Below are the code and all the weights of a small trained network. Each question names an input and a class and asks about switching units off, where a switched-off unit gives its printed mean instead of its output.

import numpy as np


def w(rows, s, z=0):
    codes = np.array(rows[::2]) - 128.0
    scale = np.full(codes.shape[1], s)
    scale[-1] = z or s
    return codes * scale


def norm(h):
    return h / np.sqrt((h * h).mean(-1, keepdims=True) + 1e-5)


def f(y):
    return y / 2 * (1 + np.tanh(0.7978845608 * (y + 0.044715 * y**3)))


def log_softmax(a):
    a = a - a.max(-1, keepdims=True)
    return a - np.log(np.exp(a).sum(-1, keepdims=True))


def net(x, mask):
    res = np.array(x, float).reshape(1, 5) / 4 @ E
    u = 0
    for l in range(4):
        y = f(norm(res) @ A[l][:, :-1].T + A[l][:, -1])
        res = res + np.where(mask[u : u + 8], y, B[l][:, -1]) @ B[l][:, :-1]
        u += 8
    return log_softmax(norm(res)[-1] @ U[:, :-1].T + U[:, -1])


A, B = {}, {}
E = w([
[132,93,57,203,64,207,231,107,205,173,106,191],'x0',
[121,132,119,85,129,62,209,161,115,112,122,124],'x1',
[150,251,80,48,228,226,108,204,107,183,8,178],'x2',
[36,191,108,187,122,109,122,162,119,139,144,118],'x3',
[61,101,112,95,170,144,131,56,119,145,96,112],'x4',
],0.017)
A[0] = w([
[197,151,147,149,116,93,82,205,120,115,154,127,39],'L0N1',
[129,167,140,65,156,118,72,159,108,124,122,117,166],'L0N2',
[139,127,146,157,133,157,2,106,123,132,138,121,7],'L0N3',
[48,176,130,159,137,87,84,164,111,126,141,115,1],'L0N4',
[49,106,134,63,170,116,100,61,110,128,116,116,41],'L0N5',
[123,102,153,116,129,48,62,113,107,113,154,110,208],'L0N6',
[115,136,138,56,142,39,184,163,110,121,127,119,19],'L0N7',
[210,90,144,60,143,111,94,103,117,119,129,120,19],'L0N8',
],0.05,0.0098)
B[0] = w([
[161,197,102,140,35,98,156,80,100,186,77,64,198],'L0N1',
[136,139,110,135,200,66,80,165,202,149,91,164,233],'L0N2',
[147,118,28,123,135,180,159,115,115,3,153,122,193],'L0N3',
[56,88,210,34,90,178,159,128,154,125,118,160,212],'L0N4',
[164,191,109,138,41,100,152,82,100,177,88,71,209],'L0N5',
[129,86,131,174,171,42,79,127,195,133,134,137,254],'L0N6',
[148,116,33,126,133,185,153,114,120,17,148,120,215],'L0N7',
[47,98,210,35,91,176,158,130,147,125,120,159,203],'L0N8',
],0.043,0.04)
A[1] = w([
[141,128,153,127,168,127,79,200,24,144,161,63,77],'L1N1',
[133,110,145,103,154,119,90,160,40,174,168,86,48],'L1N2',
[134,103,145,137,162,95,103,165,58,141,152,77,30],'L1N3',
[156,188,142,58,197,159,80,184,13,138,115,83,3],'L1N4',
[143,150,158,115,182,117,95,171,2,140,179,75,51],'L1N5',
[139,92,91,171,116,167,190,146,153,176,123,164,48],'L1N6',
[147,111,154,132,165,128,79,200,31,172,188,72,65],'L1N7',
[121,127,164,134,167,115,107,189,36,126,177,89,43],'L1N8',
],0.035,0.0052)
B[1] = w([
[150,182,34,203,148,128,147,138,140,108,129,119,128],'L1N1',
[112,91,119,83,152,139,164,75,96,55,148,177,128],'L1N2',
[31,136,98,128,211,118,108,138,157,131,125,103,128],'L1N3',
[133,133,113,86,165,126,91,215,97,99,120,99,130],'L1N4',
[147,143,110,144,93,100,146,134,108,134,135,116,128],'L1N5',
[116,153,125,155,165,90,114,31,254,113,96,212,251],'L1N6',
[152,79,93,91,104,173,109,178,146,128,121,93,128],'L1N7',
[113,89,141,104,124,172,142,142,101,98,189,166,128],'L1N8',
],0.022,0.012)
A[2] = w([
[180,39,72,160,147,202,140,204,89,81,187,69,56],'L2N1',
[141,209,77,41,223,131,68,244,166,148,25,152,181],'L2N2',
[122,102,142,136,165,139,131,180,65,180,167,108,82],'L2N3',
[137,112,157,167,159,142,123,200,94,167,161,132,100],'L2N4',
[81,45,163,145,113,2,72,98,156,69,177,52,192],'L2N5',
[18,84,188,77,118,188,160,161,106,167,147,138,1],'L2N6',
[156,134,159,79,215,9,18,161,124,65,123,75,8],'L2N7',
[184,15,185,227,180,108,80,123,117,138,213,128,78],'L2N8',
],0.028,0.0047)
B[2] = w([
[139,130,66,112,97,128,147,125,157,90,142,129,147],'L2N1',
[142,97,203,189,129,158,120,118,11,140,231,102,250],'L2N2',
[159,108,86,107,99,122,151,140,116,161,116,147,128],'L2N3',
[103,124,130,122,165,107,112,168,139,125,139,140,128],'L2N4',
[160,186,175,130,175,212,123,169,3,173,163,144,255],'L2N5',
[53,174,155,92,136,120,126,156,173,117,109,122,163],'L2N6',
[138,96,108,183,171,143,119,140,164,196,117,162,191],'L2N7',
[140,151,163,108,129,100,89,169,70,116,139,79,141],'L2N8',
],0.028,0.032)
A[3] = w([
[175,14,119,93,118,143,123,253,122,201,109,94,114],'L3N1',
[142,2,73,124,112,127,127,225,147,208,82,91,48],'L3N2',
[154,67,80,106,111,105,129,231,134,170,113,140,44],'L3N3',
[152,20,90,109,151,105,109,154,154,188,100,101,77],'L3N4',
[159,55,35,162,107,110,133,205,146,192,102,98,1],'L3N5',
[127,33,78,94,118,75,147,195,92,183,100,128,46],'L3N6',
[166,64,81,78,153,106,123,228,117,163,122,87,31],'L3N7',
[118,95,149,90,91,141,150,107,166,118,117,140,130],'L3N8',
],0.041,0.0075)
B[3] = w([
[189,73,86,131,124,159,134,120,51,114,155,137,159],'L3N1',
[143,93,119,93,93,75,97,134,181,103,136,74,142],'L3N2',
[124,153,137,92,149,111,113,102,154,124,91,150,136],'L3N3',
[107,175,105,173,103,138,173,73,195,119,98,179,190],'L3N4',
[101,90,165,91,152,114,118,188,58,138,150,100,161],'L3N5',
[103,101,136,111,100,114,110,105,151,138,111,152,129],'L3N6',
[96,249,233,116,106,137,149,69,132,106,113,156,144],'L3N7',
[67,96,152,149,160,144,130,226,101,177,149,104,251],'L3N8',
],0.019,0.021)
U = w([
[124,122,148,160,204,58,65,109,217,161,115,184,61],'0',
[159,112,181,169,176,138,88,152,54,185,190,130,253],'1',
[25,83,222,29,88,191,173,139,147,151,128,155,136],'2',
[142,113,4,129,137,197,175,123,124,10,158,125,85],'3',
[159,191,109,139,13,79,161,87,108,232,62,42,86],'4',
],0.017,0.0046)

Each question gives the input, the list of numbers given to net, and the class t.
The units are the neurons (one row each of A and B). Each row of codes is followed by its name. A weight is (code - 128) times the scale printed after its matrix; where a second scale follows, it is the last column's (A, B and U).
mask holds one flag per neuron, layer by layer. A switched-off neuron (its flag False) gives its mean, the last column of its row in B, instead of its output. The means were averaged over made-up inputs and are rounded, as every weight is.
A unit's drop is (log p(t) with every unit on - log p(t) with that unit switched off) / (log p(t) with every unit on - log p(t) with every unit switched off).
The circuit of an input: a set's keep is (log p(t) with only the set's units on - log p(t) with every unit switched off) / (log p(t) with every unit on - log p(t) with every unit switched off). Starting from the 12 units with the biggest drops (on a tie, the unit counted first), units are removed one at a time, each time the one whose removal leaves the highest keep (on an exact tie, the one counted first), for as long as the keep stays at least 0.8.
circuit, biggest first: the units of the circuit, biggest drop first
unit that matters most: the unit with the biggest drop
top k neurons: the k neurons with the biggest drops, biggest first
top k neurons in layer l: the k neurons of layer l with the biggest drops, biggest first
input [-5,1,8,5,4], class 1: top 3 neurons : (L0N2, L2N2, L0N6)
input [-1,1,1,0,-2], class 4: unit that matters most : L0N1
input [-6,6,-6,2,7], class 4: top 3 neurons : (L0N5, L0N3, L0N2)
input [6,5,2,6,3], class 0: top 3 neurons in layer 0 : (L0N5, L0N7, L0N1)
input [4,-5,-2,-3,-5], class 3: top 4 neurons : (L0N6, L0N4, L0N8, L0N2)
input [0,-8,8,-3,-8], class 1: top 2 neurons : (L0N7, L0N2)
input [6,4,2,6,4], class 0: top 2 neurons in layer 0 : (L0N5, L0N7)
input [-7,-2,2,-5,-4], class 0: top 3 neurons : (L0N2, L0N6, L0N4)
input [-6,7,-3,5,7], class 3: top 2 neurons : (L0N7, L0N1)
input [5,-1,-5,3,-5], class 0: circuit, biggest first : (L0N7, L0N4)
input [7,2,5,-6,2], class 0: circuit, biggest first : (L0N7, L0N8)
input [6,0,-5,-4,6], class 0: circuit, biggest first : (L0N7, L0N8)
input [7,3,5,1,4], class 0: top 3 neurons : (L0N7, L1N6, L0N5)
input [-1,1,5,4,7], class 4: circuit, biggest first : (L0N5)
input [4,-8,7,0,-6], class 3: top 3 neurons : (L0N6, L0N3, L0N2)
input [6,3,2,1,-4], class 0: top 3 neurons : (L0N5, L0N7, L0N1)
input [0,-5,8,-7,5], class 1: top 2 neurons : (L2N2, L0N4)
input [6,-5,8,7,1], class 1: top 2 neurons : (L0N8, L0N4)
input [-1,8,8,1,-2], class 1: top 3 neurons in layer 0 : (L0N2, L0N3, L0N6)
input [-8,-6,7,7,-5], class 0: circuit, biggest first : (L0N2)
input [-2,5,-7,6,5], class 1: top 4 neurons in layer 0 : (L0N6, L0N8, L0N2, L0N1)
input [6,7,-7,-2,2], class 1: top 2 neurons in layer 0 : (L0N3, L0N7)
